In the rows, zero is written as 128.
Here are made-up nodes, facts about them, and rows of numbers that follow some of those facts. Name the node behind each unnamed row.

Facts:
bafe σ:monostul δ:124 Θ:genol nogril
baflon δ:263
beplen δ:124
bimo Φ:pobre σ:guklem δ:124 Θ:sestas klebra
bogrom σ:sugruk modran δ:124
bovam σ:tokir soskos δ:263
brefik Φ:dofa rustolil drudrebrim guklem σ:ritrek puvapir δ:124
bregrem Φ:nasko zuzek kigrun σ:grodro δ:124
brerok σ:kevuzus δ:124
bridre Φ:klefim σ:stupim muklo zuso tavol δ:124 Θ:saflostos kiral
bripuskur Φ:stestis klekas rustolil σ:stestis potol gritrun kigrun δ:124
bromak δ:124
brova σ:fodru zeve baflon δ:263
brusipu σ:granim baflon seklen musiklel δ:263 Θ:flito
bruvabrem Φ:drudrebrim lipo gribrik δ:263
dabri σ:fegrun δ:263 Θ:nimor vali nuklek
dapluklek Φ:grodro δ:263
dazol σ:klifo monostul δ:263
deklim δ:124 Θ:klebra
desor δ:124
didrir δ:124
disura Φ:fodrum grukil δ:124
ditok δ:124
dofa δ:124
drakli σ:grorel δ:124
drikla σ:peduk δ:124 Θ:klebra
drudrebrim δ:124
duton σ:disura beplen guflate δ:124
dutraskam Φ:sarom δ:124 Θ:steram naful
fegrun Φ:tufir puvapir σ:tokir tuplu klutur δ:263
felis σ:fodru δ:124
finuk Φ:pletrastok drakli δ:124
fleso σ:dazol klutur fegrun δ:124 Θ:naful klebra vesti
flito δ:124 Θ:klebra
flofim σ:grodro kota peduk δ:124
flozu Φ:fodrum σ:guklem δ:124
flusta σ:nogril δ:263
fodru Φ:fozedre δ:124
fodrum σ:kotrekan klebra δ:263
foston Φ:zuzek kigrun ladras δ:124
fozedre σ:flofim flusta flozu duton δ:124 Θ:toru vali naful
gadror δ:124 Θ:genol seklen
genol δ:124 Θ:gribrik
geple σ:dazol fodrum bafe δ:124 Θ:flito
getri δ:263
goskeke δ:263 Θ:bromak genol klebra gribrik bimo
gragak Φ:kliler σ:dazol trofle δ:263
granim σ:fodru soskos δ:124 Θ:bridre saflostos steram puvapir naful
gribrik δ:263
gritrun σ:fodru guflate δ:124
grodro δ:124
grorel Φ:flusta σ:musiklel δ:124
grukil δ:124
guflate σ:fodru δ:124 Θ:genol klebra pekugrir
gufu σ:trofle δ:263
guklem δ:124
kedrok δ:263
kevuzus σ:tokir δ:124 Θ:saflostos klebra
kibur Φ:kliler brerok kiral σ:suplak gragak δ:124
kigrun δ:124
kiral δ:124 Θ:klebra
kiten Φ:pedretrin kigrun σ:skadrer bafe δ:124
kitrik Φ:suplak σ:felis temer δ:124
kivasak δ:124
kive Φ:dofa stiflil σ:truzostol δ:263
kladris δ:263
klebra Φ:ladras σ:guflate δ:124
klefim σ:fodru klutur monostul δ:263
klekas δ:263
klesi σ:fodru δ:124
klifo Φ:dofa klesi muklo nuklek σ:fodru δ:124
kliler σ:granim δ:124
klogobal δ:124 Θ:kufum deklim
klupel σ:toru zeve δ:124
klutur Φ:geple σ:fodru guklem δ:263 Θ:pobre
kota Φ:potol σ:skifalak δ:124 Θ:toru
kotrekan Φ:baflon brova δ:263
kudre Φ:klefim σ:klifo δ:124
kufum δ:263
kunal σ:baflon δ:263
ladras σ:brusipu δ:263
lagir δ:124
leflafli σ:kigrun δ:263
leplel Φ:kevuzus genol kladris δ:263
lipo σ:truflan δ:124
listom σ:nogril δ:124
lodri δ:124
loklelan Φ:bogrom guflate σ:mabisa δ:124 Θ:steram rustolil monostul
luklos σ:suplak musiklel δ:124
mabisa Φ:klesi σ:nogril δ:263
makira Φ:toklim δ:263
mebroflos δ:124
mekan Φ:didrir guflate δ:124
mitroke δ:124
modran Φ:kevuzus gufu σ:fodru δ:263
monostul Φ:muklo σ:fodru guklem δ:124 Θ:saflostos naful
muklo σ:tupel δ:124 Θ:tibem nuklek
muku δ:263 Θ:seklen
musiklel Φ:guflate δ:124
naful Φ:kliler σ:tredras flozu δ:124 Θ:klebra
nasko δ:263
neflostam σ:soskos δ:263
nimor δ:124 Θ:deklim
nogril Φ:flito mitroke potol leflafli δ:263 Θ:saflostos naful klebra
nubak δ:263 Θ:steram muklo
nuklek δ:124 Θ:flito kufum klebra
pedretrin δ:263
peduk Φ:mebroflos σ:felis neflostam δ:124
pegak Φ:kladris σ:bromak trofle δ:124 Θ:steram seklen
pegrelak σ:dazol tuplu δ:124
pekugrir Φ:plarun kivasak kladris brerok σ:klefim fleso δ:263
plarun σ:klutur δ:263 Θ:deklim vali gribrik
pledril σ:stestis tufir δ:124
pletrastok σ:klesi tupel brova δ:124
plumer Φ:getri guflate σ:guklem δ:124
pobre σ:fodru δ:124 Θ:steram gribrik
potol σ:stestis δ:263
pubrum Φ:beplen gufu σ:tokir δ:124
puvapir δ:124 Θ:zuzek monostul
rada σ:tiduris kufum δ:124
rastin Φ:troke geple getri δ:124
relin σ:tufir δ:124
ritrek δ:124
rugraplan σ:guklem δ:124
rustolil δ:124 Θ:deklim naful gribrik kiral
saflostos Φ:stestis trople kedrok bafe guflate σ:mabisa δ:124 Θ:klebra
sarom σ:pegrelak guklem δ:124 Θ:seflak tupel dabri pobre
seflak Φ:skiklom nasko fodrum kiral δ:263
seklen δ:263 Θ:kiral
sestas Φ:puvapir σ:bregrem felis guklem δ:124
setrus Φ:muklo granim ritrek skazak σ:ritrek δ:124
skadrer δ:263 Θ:deklim
skazak σ:kibur δ:124
skifak δ:124 Θ:brerok drikla
skifalak δ:263
skiklom δ:124
skogru Φ:genol bogrom skazak δ:124
soskos Φ:relin kedrok σ:fodru δ:124
stegrer Φ:skadrer lagir listom σ:felis δ:124
steram δ:263 Θ:klebra
stestis σ:fodru δ:124
stiflil δ:124
stupim σ:fodru guklem δ:124
sugruk Φ:flito geple drudrebrim σ:flozu stegrer δ:124
suplak σ:guflate δ:263 Θ:klebra
suplon Φ:didrir lodri σ:dazol δ:124
tavol Φ:geple pletrastok σ:stupim trofle δ:263
teler Φ:klogobal seklen fodrum muku vali σ:potol fegrun kigrun δ:124
temer Φ:skifak flusta toklim σ:guklem drakli nogril δ:124
tibem Φ:relin σ:vidrun δ:124 Θ:pekugrir
tiduris σ:granim δ:124
tokir Φ:veme muklo σ:musiklel δ:263
toklim σ:pedretrin δ:124
toru σ:tokir monostul musiklel δ:124 Θ:klebra kiral
trazesol Φ:kivasak δ:124
tredras Φ:tiduris genol guklem δ:263
tresek δ:263
trigra Φ:tresek δ:124
trofle δ:124
troke δ:263
troklek σ:guklem δ:263 Θ:sarom klebra guflate
trople δ:263 Θ:naful klebra leflafli monostul
truflan Φ:flusta δ:263
truzostol Φ:klekas deklim duton δ:124 Θ:suplak
tufir σ:sarom δ:124
tupel Φ:kivasak σ:klutur guklem δ:124 Θ:vesti
tuplu Φ:desor klupel σ:guflate δ:124
vabe Φ:sarom bromak σ:musiklel δ:263
vafam Φ:rustolil skiklom σ:kevuzus fodru δ:263
vali σ:flofim musiklel δ:124 Θ:rustolil
veme σ:tresek pletrastok δ:124
vesti δ:124 Θ:klebra
vetam Φ:relin klefim δ:263
vidrun Φ:stiflil σ:fodru δ:263
vorin Φ:fozedre klupel zeve ditok grukil δ:263
vugek Φ:stiflil grukil δ:124
zaflo Φ:skiklom σ:klifo δ:124
zava Φ:deklim δ:124
zeve σ:dazol δ:124
zotak Φ:troke kiral σ:truflan δ:263
zuso σ:felis δ:124
zuzek σ:stupim δ:263

Some rows with their names:
suplon: [152 111 151 112 126  88  87 141  91 146 156 108 133 125 119 145 125 131
 138 130  91 118 157 142 117 127 172 121 107  77 139 155 126 123 113 140
 148 136 114 130 101 113 120 127 139 103 125 131  82 124 124 158]
sugruk: [139 114 161 122 137  87 110 145 114 112 169  83 126 157 133 130 117 159
 120 112  85 138 162  82 133 134 150 113 110  92 105 148 138 117 126 118
 134 106 100 150  92 106 160 126 109 133  89 107  87 113 130 156]
tupel: [100 126 154 116 157 127 139 175 120 129  98 177 157 105 112  90  83 154
 115  98 152  88 178  92 197 146 139 134 128 168 177 142 136 171 118 139
 136  83 117 199 144  57 124 103 117  66 122 109 109 175 122 144]
finuk: [142 129 147 119 120 110 110 134 113 140 149 104 154 158 120 139 123 151
 126 116  93 161 138  94 127 126 126 117 130 105 134 134 114 122 112  81
 136 115 126 117 123 128 157 143 115 144 145 129  86 106 163 130]
zaflo: [149 100 142 117 125  93 108 146 116 125 145 120 140 138 132 126 118 127
 136 119  90 132 155 133 121 127 153 113 117  90 150 146 121 131 109 119
 141 137 112 118 115 113 133 117 142 111 123 151  86 132 136 153]
bafe: [100 123 119 144 162 146 112  99 122 132 102 162 128  93 122 107 113 147
 153 117 138  86 130 126 132 116 130 136 148 145 127 135 159 152 140 175
 110 119 111 157 112 112  83 116 117  96 119 100 184 152 105 104]
potol: [146 144 119 124 125 129 149 131 136  98 153 117  91 139 148 151 136 104
 125 154 132 106 103 156 121 136 142 145 114 114 103 133 121  94 139 149
 133 151 125 120 112 147 111 121 137 146 102 145 141 106 115 150]
duton: [122 118 109 153 129 113 102 103 126 121 153 130 106 143 124 135 142 117
 138 139 111 116 121 157 116 127 157 126 123  88  98 151 135 125 129 138
 120 130 124 126 111 142 108 138 136 129 118 150 123 127 118 142]
drikla: [ 68  78 108 143 108 136  90  85 163 177  87 101  74  46  99 134 137 110
 108 112 226 190 183 146 128 114 133  93 146 192 117  89 164 154 177 205
 132  88 171 147 161 108 168 113 168  99 120  48 157 201  58  99]
grukil: [117 135 104 159 124 133 111 104 132 129 145 143 124 150 114 136 130 124
 132 140 120 146 106 141 131 122 131 123 149 108 120 142 119 123 120  89
 122 118 151 104 145 155 120 143 133 145 161 169 122 122 154 121]
muku: [119 168 146 120 149 185 151 115 127 127  92 164 133  97 138 143 100 148
 141 139 158 111  88 104 142 118  98 155 154 193 141 113 133 121 143 138
 122 148 127 116 127 135  93 123  99 126 156 102 212 120 146  90]
luklos: [122 133  81 160 147 117 147 129 138  90 130 115 118 140 125  98 150 119
 134 129 106 115 153 142  98 119 130 125 159  69  97 142 149 137 124 116
 121 102 123 108 119 163 121 110 141 153 105 149 129 129 102 122]
getri: [147 172 123 122 126 145 137 131 121 123 149 106 111 143 130 156 146 129
  99 156 135 127  82 131 125 134 112 154 126 129 104 122 116  88 131 106
 130 139 155 124 126 169 133 141 119 168 130 129 145  83 147 121]
ditok: [117 141 106 159 124 135 114 103 128 133 145 133 122 154 111 136 139 130
 130 138 119 140 105 136 126 124 125 128 144 105 104 140 125 123 123  92
 118 115 148 115 139 157 122 153 125 152 153 154 120 114 149 117]
kladris: [140 162 118 126 118 148 153 131 136 112 147 129 108 147 136 156 132 112
 117 156 139 137  88 141 130 131 120 146 136 134 121 128 104  93 134 103
 134 145 154  99 137 162 123 135 131 161 142 149 141  95 150 129]
deklim: [ 69  91  91 113 112 163  68  56 173 178  75 105  90  68  82 146 114 141
 114  84 247 209 178 132 120 115  87 106 193 219 138  87 129 156 174 181
 121  76 185 160 168  84 153 117 157 116 151  49 174 161 116  74]
zuso: [121 121 107 156 131 112 112 108 124 118 154 135 108 145 122 129 142 120
 137 139 113 107 122 156 124 130 156 127 123  87 100 152 134 125 132 137
 123 124 126 131 116 139 106 137 138 127 117 152 119 129 113 142]

Name these rows:
No name comes twice in this set of rows, the named rows included.
[168  69 126 104  89  94 141 122 147 136 111 125 184 176 163  65 171 102
 149  76  89 122 123 149  78 151  94 112  53 110 130  95 104 172 106 136
  90 177  75 153 131  85 149 166 123 134 101 159  69 126 127 140] -> soskos
[113 115  91 159 126 117 147 125 150 105 141 170 132 185 130  64 155 116
  97 117 141  83  92 162 168 160 126 132  79 123 107 132 112 151 118 119
  88 115 119 210 152 106 137 154 128 127  91 183  92 144 118 155] -> stupim
[167 150 127 100 131 107  80 152  71 179 128  96 180 123  95 128 155 151
  99 121  93 129 120 129 106 113 122 139 122  91 160 123 119 125  89  92
 137 122 154 147 129 152 146 140 135 134 150 129  83  95 154 110] -> mekan
[183 101 141  85 104 104 163 161 146 100 126 115 148 149 179 107 134 103
 116 119 111 129 114 146 118 136 112 121  76 135 157  99  93 119 112 130
 121 186  97 125 120 109 152 110 138 137  90 165 105 117 138 155] -> vafam
[ 92 142 130 142 156 171 109  81 122 145  93 171 149 109 110 122  98 168
 158 115 140 116 110  97 133 108 101 137 173 164 138 134 141 152 135 135
 107 115 125 137 127 122  89 129  96 113 166 104 196 127 151  80] -> gadror
[127  59 133 113  83  79  82 125 143 169 137  67  98  94 115 148 145  96
 106 113 157 203 196 153 111 128 160  82 103 132 135 105 132 134 143 169
 148 120 149 126 141 100 190 120 180 108 109  92  71 171  87 149] -> klebra
[ 77 106  99 128 126 165  82  65 157 163  86 125 105  81  93 140 112 147
 125  97 211 178 155 125 125 114  93 114 184 196 135 102 131 152 161 166
 117  92 171 151 157  98 135 119 141 119 153  74 176 152 125  79] -> nuklek
[ 97  92 163 192 139 144 160 105 125 148  67 193 176  87 170  47 150 123
 160 125  96  94  63 110 149 102 115  94  69 176 114  85 192 171 123 168
  70 178  59 128 128 153 131 140 100  95 110 118 198 208  83  95] -> granim
[ 65  92 112 144 100 154  86  77 163 195  81 103  94  57  88 145 138 120
 104 111 231 220 162 130 136 112 108  94 156 215 123  77 153 150 171 170
 127  81 188 135 183 121 187 133 157 117 152  47 154 191  89  80] -> vesti
[121 158 114  83 154 190 123  88 146 118  92 147 115 111 126 153  83 162
 142 111 186 114 114 119 116 125  75 165 194 195 154 120 104 123 155 154
 120 134 143 145 124  92  75 104 109 131 149  97 218  86 169  88] -> skadrer
[170 150 118  91 138 108 200 201 139  74 115  83 139 128 162 107 135 117
 121 127 104 124 178 114  95 126 108 137 144  94 146 120 129 113 111 109
 155 128 116  85 116 151 150  75 140 152  91 134 111 110 115 139] -> vabe
[ 77 104 132 114 126 123 127 166 148 161  89 131 123  84  91 100 109 136
  77  90 217 149 207 105 195 150 130 113 125 201 162 107 140 173 147 157
 145  51 162 212 179  51 185 110 147  74 114  64  87 200  88 140] -> bimo

The same nodes again, as new rows of numbers:
Some nodes and their rows:
kitrik: [127 141 112 110 116 132 132 120 145 129 139 121 107 103 141 132 147 126
 113 110 135 117 142 133 147 132 125 120]
rastin: [149 129 124 122 129 136 127 124 108 125 143 114 132 118 115 126 122 133
 110 148 110 112 121 124 136 108 131 129]
pobre: [134 121 124 123 121 124 135 150 139 134 108 132 122 122 136 125 137 136
 121 117 123 131 154 145 121 146 124 123]
kliler: [135 135 136 124 126 120 133 143 135 125 101 143 127 119 150 127 130 139
 129 121 128 133 142 131 119 140 120 134]
drikla: [ 80 154 165 145 147 124 179 133 126  97 125 176 112 112 163 141 149 107
  94  91 112 124  89 103 178  84 106 164]
tuplu: [121 116 130 141 121 149 122 143 112 139 122 130 117 122 123 135 150 135
 128 129 114 132 142 148 133 123 141 138]
goskeke: [135 125 120 131 139 110 120 101 120 133 146 139 141 139 115 129 120 137
 144 139 140 125 124 111 111 121 130 122]
mekan: [152 121 119 126 125 127 122 125 117 118 143 110 129 120 119 125 119 127
 109 144 118 117 105 120 124 115 124 139]
neflostam: [107 118 130 143 127 128 110 126 140 133 118 135 124 137 124 141 126 123
 145 117 135 141 134 117 117 125 117 133]
zuso: [125 126 133 126 121 136 126 137 133 134 134 125 123 126 135 131 141 121
 126 116 132 132 136 142 141 140 131 137]
zeve: [128 122 140 135 125 134 136 153 119 145 107 137 131 129 136 130 133 125
 135 133 123 133 144 146 133 136 133 138]
sestas: [147 159 118 130 146 168 117 116 167 132  76  73 111 118 136 112 148 104
  82  80 142 122 133 155 161 125 129 100]
ditok: [148 143 135 128 137 131 138 133 115 130 122 133 146 132 133 123 117 144
 130 147 116 133 124 137 144 127 138 122]
relin: [137 125 125 115 124 110 144 141 142 125 120 131 128 129 144 122 118 122
 109 120 124 132 132 137 130 146 114 134]
vetam: [133 123 119 139 136 123 107  97 126 128 138 124 125 134 113 135 115 124
 117 138 127 127 116 109 112 108 134 125]
pletrastok: [130 121 127 118 122 125 140 153 131 134 113 132 125 125 144 129 127 124
 117 114 120 127 144 140 129 140 114 129]
kiral: [162 137 128 121 138 115 140 140 121 135 122 134 149 130 123 113 120 134
 138 136 126 130 124 130 130 137 129 130]

Which node is each row?
No name comes twice in this set of rows, the named rows included.
[101 141 125 132 128 142 116  96 145 128 152 107 131 135 119 133 133 112
 158 122 152 115 118 121 148 127 132 109] -> mabisa
[120 119 117 118 116 109 141 139 127 133 135 148 109 114 134 138 146 139
 125 119 125 123 158 131 113 146 119 137] -> fleso
[160 136 133 148 154 163 116 149 140 127  84  85 146 149 124 107 113 112
 104 120 136 141 102 159 138 133 147 130] -> bromak
[137 107 119 114 101 111 134 159 128 138 154 137 123 130 117 130 138 117
 138 126 124 125 131 135 111 147 114 155] -> bafe
[106 118 147 146 125 158  93 116 145 112 109 109 141 147 129 123  89 117
 127 150 131 152 119 134 125 127 143 110] -> kufum
[126 127 109 110 114 130 130 125 136 133 154 111 116 117 128 128 143 110
  97 106 120 113 139 145 153 134 115 130] -> plumer
[104 128 130 115 123 139 148 146 143 118 129 109 136 137 151 124 115 129
 128 129 136 131 133 167 142 170 130 100] -> muklo
[108 106 132 135 128 123 119 136 132 138 110 135 137 152 127 123 117 114
 145 126 129 143 123 123 112 128 116 135] -> potol
[130 145 108  97 122  98 149 116 132 139 146 149 126 100 144 126 143 140
 142 120 131 112 168 130 152 150 115 114] -> fozedre
[ 98 127 148 144 111 161 102 125 119 117 128 116 123 129 112 150 141 125
 178 125 138 133 122 105 110 112 132 124] -> tokir

